Here is a tiny trained network, its code and every weight. The questions are about switching its units off for an input and a target symbol, where a switched-off unit gives its printed mean instead of its output.

import numpy as np


def w(rows, s, z=0):
    codes = np.array(rows[::2]) - 128.0
    scale = np.full(codes.shape[1], s)
    scale[-1] = z or s
    return codes * scale


def norm(h):
    return h / np.sqrt((h * h).mean(-1, keepdims=True) + 1e-5)


def f(y):
    return y / 2 * (1 + np.tanh(0.7978845608 * (y + 0.044715 * y**3)))


def softmax(a):
    e = np.exp(a - a.max(-1, keepdims=True))
    return e / e.sum(-1, keepdims=True)


def log_softmax(a):
    a = a - a.max(-1, keepdims=True)
    return a - np.log(np.exp(a).sum(-1, keepdims=True))


def net(x, mask):
    ids = ['αγδεζηθμπτω'.index(c) for c in x.split()]
    T = len(ids)
    res = E[ids] + P[:T]
    q, k, v = (norm(res) @ M[0].T for M in (Q, K, V))
    z = softmax(np.where(np.tri(T) > 0, q @ k.T / 4**0.5, -1e9)) @ v
    res = res + np.where(mask[0], z, O[0][:, -1]) @ O[0][:, :-1]
    y = f(norm(res) @ A[0][:, :-1].T + A[0][:, -1])
    res = res + np.where(mask[1:13], y, B[0][:, -1]) @ B[0][:, :-1]
    return log_softmax(norm(res)[-1] @ U[:, :-1].T + U[:, -1])


Q, K, V, O, A, B = {}, {}, {}, {}, {}, {}
E = w([
[147,93,143,207,77,153],'α',
[184,81,156,18,149,204],'γ',
[111,86,159,134,100,229],'δ',
[187,185,182,88,248,122],'ε',
[104,137,173,188,130,162],'ζ',
[168,103,189,176,57,104],'η',
[184,124,143,212,107,150],'θ',
[197,141,179,168,124,210],'μ',
[255,208,242,75,194,88],'π',
[169,117,248,173,38,117],'τ',
[124,138,194,151,145,192],'ω',
],0.0086)
P = w([
[109,151,66,35,179,62],'0',
[202,173,173,172,92,191],'1',
[163,114,177,187,154,201],'2',
[113,95,126,190,133,201],'3',
[115,2,174,180,194,106],'4',
[163,94,150,125,171,143],'5',
[152,104,183,162,143,171],'6',
[129,186,111,164,101,181],'7',
[82,126,144,145,147,119],'8',
[152,118,114,171,157,128],'9',
[120,21,142,214,142,84],'10',
[192,110,161,178,121,162],'11',
],0.0081)
Q[0] = w([
[148,67,139,127,137,116],'H0',
[129,189,75,2,149,108],'H0',
[131,193,119,126,102,184],'H0',
[167,130,96,68,160,99],'H0',
],0.017)
K[0] = w([
[122,151,141,137,106,134],'H0',
[206,3,225,202,213,170],'H0',
[82,27,144,143,180,61],'H0',
[122,128,231,146,133,177],'H0',
],0.012)
V[0] = w([
[72,144,209,110,101,90],'H0',
[1,141,114,94,139,127],'H0',
[147,103,163,87,78,226],'H0',
[121,193,179,154,175,172],'H0',
],0.016)
O[0] = w([
[67,153,245,129,155,146,180],'H0',
[152,75,211,6,175,97,252],'H0',
[165,119,140,154,131,235,202],'H0',
[88,209,141,84,56,164,98],'H0',
],0.017,0.0029)
A[0] = w([
[158,177,59,58,64,195,169],'N0',
[144,156,97,252,27,137,157],'N1',
[62,181,127,171,121,153,184],'N2',
[110,174,180,101,185,175,241],'N3',
[148,115,174,88,74,201,196],'N4',
[9,152,197,118,81,175,177],'N5',
[142,56,180,156,168,81,187],'N6',
[50,111,116,79,169,14,90],'N7',
[149,87,94,187,88,231,214],'N8',
[125,91,173,179,94,175,210],'N9',
[234,158,180,83,144,186,254],'N10',
[69,132,196,104,131,107,193],'N11',
],0.015,0.0038)
B[0] = w([
[14,69,215,158,149,47,185],'N0',
[107,60,124,83,137,230,239],'N1',
[230,58,148,70,129,73,202],'N2',
[45,89,129,207,110,104,226],'N3',
[134,191,79,186,154,164,216],'N4',
[171,199,40,95,144,74,219],'N5',
[100,196,112,106,97,200,232],'N6',
[167,159,248,177,110,180,179],'N7',
[182,176,190,109,95,72,225],'N8',
[129,144,105,85,208,27,207],'N9',
[82,133,119,132,126,207,254],'N10',
[121,81,42,119,87,166,206],'N11',
],0.012)
U = w([
[212,52,168,132,178,100,185],'α',
[231,212,90,105,190,169,32],'γ',
[96,39,120,104,230,224,141],'δ',
[174,172,130,101,33,86,128],'ε',
[85,103,213,35,147,89,119],'ζ',
[64,123,175,246,154,164,74],'η',
[124,124,25,203,46,186,222],'θ',
[98,8,150,127,31,153,85],'μ',
[187,86,73,27,111,142,177],'π',
[56,190,71,143,176,108,254],'τ',
[8,180,65,65,82,180,8],'ω',
],0.013,0.0037)

Each question gives the input, a string of symbols that net reads in full, and the target symbol t.
The units are the heads (4 rows each of Q, K, V and O) and the neurons (one row each of A and B). Each row of codes is followed by its name. A weight is (code - 128) times the scale printed after its matrix; where a second scale follows, it is the last column's (O, A, B and U).
mask holds one flag per unit, heads first, then neurons. A switched-off unit (its flag False) gives its mean, the last column of its rows in O or B, instead of its output. The means were averaged over made-up inputs and are rounded, as every weight is.
A unit's drop is (log p(t) with every unit on - log p(t) with that unit switched off) / (log p(t) with every unit on - log p(t) with every unit switched off).
The circuit of an input: a set's keep is (log p(t) with only the set's units on - log p(t) with every unit switched off) / (log p(t) with every unit on - log p(t) with every unit switched off). Starting from the 12 units with the biggest drops (on a tie, the unit counted first), units are removed one at a time, each time the one whose removal leaves the highest keep (on an exact tie, the one counted first), for as long as the keep stays at least 0.8.
circuit, biggest first: the units of the circuit, biggest drop first
most important unit: the unit with the biggest drop
top k neurons: the k neurons with the biggest drops, biggest first
drop of u: that unit's drop, to one decimal
input τ η θ π γ γ μ μ δ, target τ: most important unit	N5
input μ δ ζ τ η θ η μ δ δ ω, target μ: top 2 neurons	(N1 N0)
input δ α μ ζ η ε, target θ: top 2 neurons	(N1 N7)
input θ π π π δ δ ζ τ τ δ ε, target γ: top 2 neurons	(N2 N5)
input ε π η θ δ, target ε: circuit, biggest first	(H0 N7 N5)
input ζ π θ ε τ τ δ δ γ, target γ: circuit, biggest first	(H0 N8 N2 N9)
input ε ζ γ π, target ζ: top 3 neurons	(N0 N2 N1)
input τ γ τ δ π τ δ γ, target ε: top 2 neurons	(N8 N2)
input τ δ δ ζ δ γ δ τ, target τ: circuit, biggest first	(N5 H0)
input π μ α δ ω ζ τ α, target π: top 3 neurons	(N2 N1 N5)
input η δ τ δ π ζ τ δ θ θ δ, target η: circuit, biggest first	(H0 N7)
input δ ε θ γ π γ, target μ: top 2 neurons	(N1 N0)
input δ μ μ α δ ζ θ η ε δ γ, target α: top 2 neurons	(N8 N2)
input θ ω μ δ π η ε α, target θ: circuit, biggest first	(H0)
input τ μ τ γ, target γ: top 2 neurons	(N5 N8)
input τ ω θ γ ω α, target τ: drop of N5	0.2
input γ τ τ τ, target γ: drop of H0	0.4
input τ τ δ γ θ δ τ τ δ, target τ: drop of H0	0.1
input μ τ π θ μ ζ γ π δ, target μ: top 2 neurons	(N0 N1)
input θ δ τ δ ζ η μ, target θ: circuit, biggest first	(H0)
